Below are the code and all the weights of a small trained network. Each question names an input and a class and asks about switching units off, where a switched-off unit gives its printed mean instead of its output.

import numpy as np


def w(rows, s, z=0):
    codes = np.array(rows[::2]) - 128.0
    scale = np.full(codes.shape[1], s)
    scale[-1] = z or s
    return codes * scale


def f(y):
    return np.maximum(y, 0)


def log_softmax(a):
    a = a - a.max(-1, keepdims=True)
    return a - np.log(np.exp(a).sum(-1, keepdims=True))


def net(x, mask):
    res = np.array(x, float).reshape(1, 6) / 4 @ E
    y = f(res @ A[0][:, :-1].T + A[0][:, -1])
    res = res + np.where(mask, y, B[0][:, -1]) @ B[0][:, :-1]
    return log_softmax(res[-1] @ U[:, :-1].T + U[:, -1])


A, B = {}, {}
E = w([
[128,235,89,144,161,61,234,98,184,40,148],'x0',
[248,128,93,40,235,120,87,70,162,161,89],'x1',
[157,156,71,51,92,158,191,210,141,214,239],'x2',
[134,129,126,130,109,121,125,129,144,130,115],'x3',
[148,57,52,197,118,241,103,72,231,83,212],'x4',
[253,102,245,158,77,168,234,83,84,117,131],'x5',
],0.006)
A[0] = w([
[18,130,150,193,27,156,166,169,93,82,155,106],'n1',
[110,107,188,210,144,111,98,38,93,77,55,88],'n2',
[153,148,66,59,90,144,188,225,135,211,249,30],'n3',
[44,127,121,190,44,116,137,171,106,107,169,128],'n4',
[68,87,180,205,136,94,80,67,119,11,24,80],'n5',
[246,122,97,35,208,136,86,74,141,169,85,84],'n6',
[32,121,47,87,171,117,53,155,143,135,125,77],'n7',
[11,132,54,102,171,85,53,163,170,142,123,42],'n8',
[123,210,188,64,124,19,155,183,32,166,50,93],'n9',
[138,207,79,90,145,92,211,133,161,99,202,80],'n10',
[31,160,55,99,168,107,46,165,153,132,121,50],'n11',
[133,181,110,145,155,98,201,92,202,55,134,82],'n12',
[109,237,191,71,159,7,181,183,43,140,57,87],'n13',
[124,152,62,34,69,167,194,236,136,195,228,41],'n14',
[234,136,82,36,205,115,104,65,158,146,89,113],'n15',
[243,147,88,58,209,116,95,77,163,145,93,93],'n16',
[222,126,100,24,212,127,95,62,178,137,106,91],'n17',
[191,129,158,105,99,159,193,153,117,160,191,113],'n18',
[109,192,189,60,131,32,149,174,34,169,42,91],'n19',
[141,75,92,190,101,195,116,105,209,87,157,26],'n20',
[163,96,75,187,128,217,109,81,221,80,188,33],'n21',
[141,150,72,49,88,183,184,218,144,223,233,59],'n22',
[112,91,149,172,154,122,85,67,152,57,56,10],'n23',
[118,13,187,114,97,199,20,158,57,216,110,139],'n24',
[137,3,163,81,103,169,35,185,83,226,143,116],'n25',
[130,252,96,136,154,52,225,118,181,16,146,104],'n26',
[134,243,89,147,159,35,230,80,167,24,151,90],'n27',
[137,112,58,175,127,192,153,66,190,65,179,51],'n28',
[238,94,229,152,94,172,210,79,77,129,119,73],'n29',
[81,102,154,211,165,90,63,66,100,57,60,82],'n30',
[14,139,140,210,13,147,170,175,94,79,175,58],'n31',
[251,99,229,169,85,185,215,62,64,111,134,63],'n32',
[57,159,58,120,165,105,45,163,159,135,131,33],'n33',
],0.0049,0.0014)
B[0] = w([
[70,145,234,230,205,62,200,201,117,189,115,216],'n1',
[144,171,157,34,183,108,143,47,176,120,87,212],'n2',
[136,170,220,41,195,129,128,24,191,140,89,221],'n3',
[90,153,193,198,179,83,170,185,134,175,114,198],'n4',
[140,184,182,51,194,133,134,39,187,154,90,229],'n5',
[60,136,184,230,153,91,167,182,96,178,137,215],'n6',
[215,141,60,104,103,85,191,190,118,60,113,197],'n7',
[222,144,49,107,122,54,195,197,131,25,119,203],'n8',
[74,22,127,97,95,218,38,183,222,93,243,222],'n9',
[137,175,95,124,91,174,89,55,78,168,67,203],'n10',
[225,146,49,95,117,63,211,188,120,24,123,197],'n11',
[124,130,70,131,58,182,79,103,45,173,93,197],'n12',
[72,45,129,90,97,185,43,143,176,118,211,229],'n13',
[138,163,209,51,206,120,141,23,197,129,78,223],'n14',
[45,129,204,232,189,78,171,200,96,187,143,213],'n15',
[49,135,209,233,168,93,175,205,123,185,142,210],'n16',
[58,144,208,212,168,70,166,211,104,192,158,211],'n17',
[190,156,131,53,174,87,166,92,175,63,81,195],'n18',
[77,15,128,71,79,194,43,149,200,94,254,217],'n19',
[75,71,132,121,121,157,63,159,170,110,207,204],'n20',
[69,17,153,89,98,199,32,187,195,112,231,223],'n21',
[138,164,191,62,186,124,122,33,183,148,79,224],'n22',
[131,137,175,59,177,145,148,61,196,132,122,190],'n23',
[146,192,34,158,53,181,87,89,13,169,57,230],'n24',
[139,186,42,148,47,192,94,78,30,171,48,216],'n25',
[123,147,44,160,31,183,67,86,22,194,68,233],'n26',
[114,165,39,166,26,204,69,108,32,180,67,234],'n27',
[82,44,115,92,69,208,40,142,170,125,210,211],'n28',
[230,129,30,103,101,47,202,233,110,11,137,238],'n29',
[146,159,183,38,164,138,141,32,169,130,72,211],'n30',
[61,151,208,223,196,72,171,196,117,190,126,222],'n31',
[240,121,35,115,96,64,209,227,132,17,135,254],'n32',
[223,135,47,110,98,58,207,196,131,3,130,188],'n33',
],0.0044,0.0067)
U = w([
[94,1,129,101,97,177,48,153,194,98,235,2],'0',
[227,133,74,119,113,52,202,187,125,7,118,58],'1',
[69,141,188,253,179,72,173,176,118,202,130,179],'2',
[150,170,169,46,186,121,134,2,190,129,80,211],'3',
[137,162,55,160,45,184,77,82,29,181,67,198],'4',
],0.0088,0.00047)

Each question gives the input, the list of numbers given to net, and the class t.
The units are the neurons (one row each of A and B). Each row of codes is followed by its name. A weight is (code - 128) times the scale printed after its matrix; where a second scale follows, it is the last column's (A, B and U).
mask holds one flag per neuron, in row order. A switched-off neuron (its flag False) gives its mean, the last column of its row in B, instead of its output. The means were averaged over made-up inputs and are rounded, as every weight is.
A unit's drop is (log p(t) with every unit on - log p(t) with that unit switched off) / (log p(t) with every unit on - log p(t) with every unit switched off).
The circuit of an input: a set's keep is (log p(t) with only the set's units on - log p(t) with every unit switched off) / (log p(t) with every unit on - log p(t) with every unit switched off). Starting from the 12 units with the biggest drops (on a tie, the unit counted first), units are removed one at a time, each time the one whose removal leaves the highest keep (on an exact tie, the one counted first), for as long as the keep stays at least 0.8.
units of the circuit, in order: the units of the circuit, biggest drop first
k most important neurons: the k neurons with the biggest drops, biggest first
drop when u is switched off: that unit's drop, to one decimal
input [-8,6,0,1,5,5], class 4: units of the circuit, in order => [n24]
input [4,-6,0,-6,-6,0], class 0: units of the circuit, in order => [n9; n13]
input [-8,4,-2,8,6,4], class 4: 2 most important neurons => [n24; n25]
input [-3,-4,6,5,-5,4], class 3: units of the circuit, in order => [n14; n3]
input [-7,4,4,-1,3,4], class 4: 2 most important neurons => [n25; n24]
input [6,2,-7,-3,8,1], class 0: 2 most important neurons => [n21; n28]
input [-7,-7,-8,5,6,7], class 3: 3 most important neurons => [n5; n2; n30]
input [0,-8,-8,4,5,-2], class 2: 3 most important neurons => [n1; n31; n4]
input [-8,0,-7,5,4,-2], class 4: 4 most important neurons => [n24; n25; n14; n3]
input [0,-6,-8,4,-4,-8], class 1: 4 most important neurons => [n8; n11; n33; n7]
input [6,-1,5,-1,5,-7], class 1: 4 most important neurons => [n8; n33; n11; n7]
input [-5,0,6,6,-7,3], class 0: 3 most important neurons => [n9; n19; n13]
input [-8,0,7,-3,-8,4], class 0: 3 most important neurons => [n9; n19; n13]
input [-1,-7,-7,3,-8,0], class 0: units of the circuit, in order => [n19]
input [-8,1,2,1,3,-5], class 4: 2 most important neurons => [n25; n24]
input [7,-2,7,0,-8,-6], class 0: 2 most important neurons => [n9; n13]
input [1,-3,-8,0,4,-3], class 3: drop when n30 is switched off => 0.0
input [-3,2,-1,-3,1,5], class 1: drop when n32 is switched off => 0.1
input [0,-8,1,-8,6,2], class 2: drop when n31 is switched off => 0.5
input [8,-7,1,1,-1,-6], class 4: units of the circuit, in order => [n26]
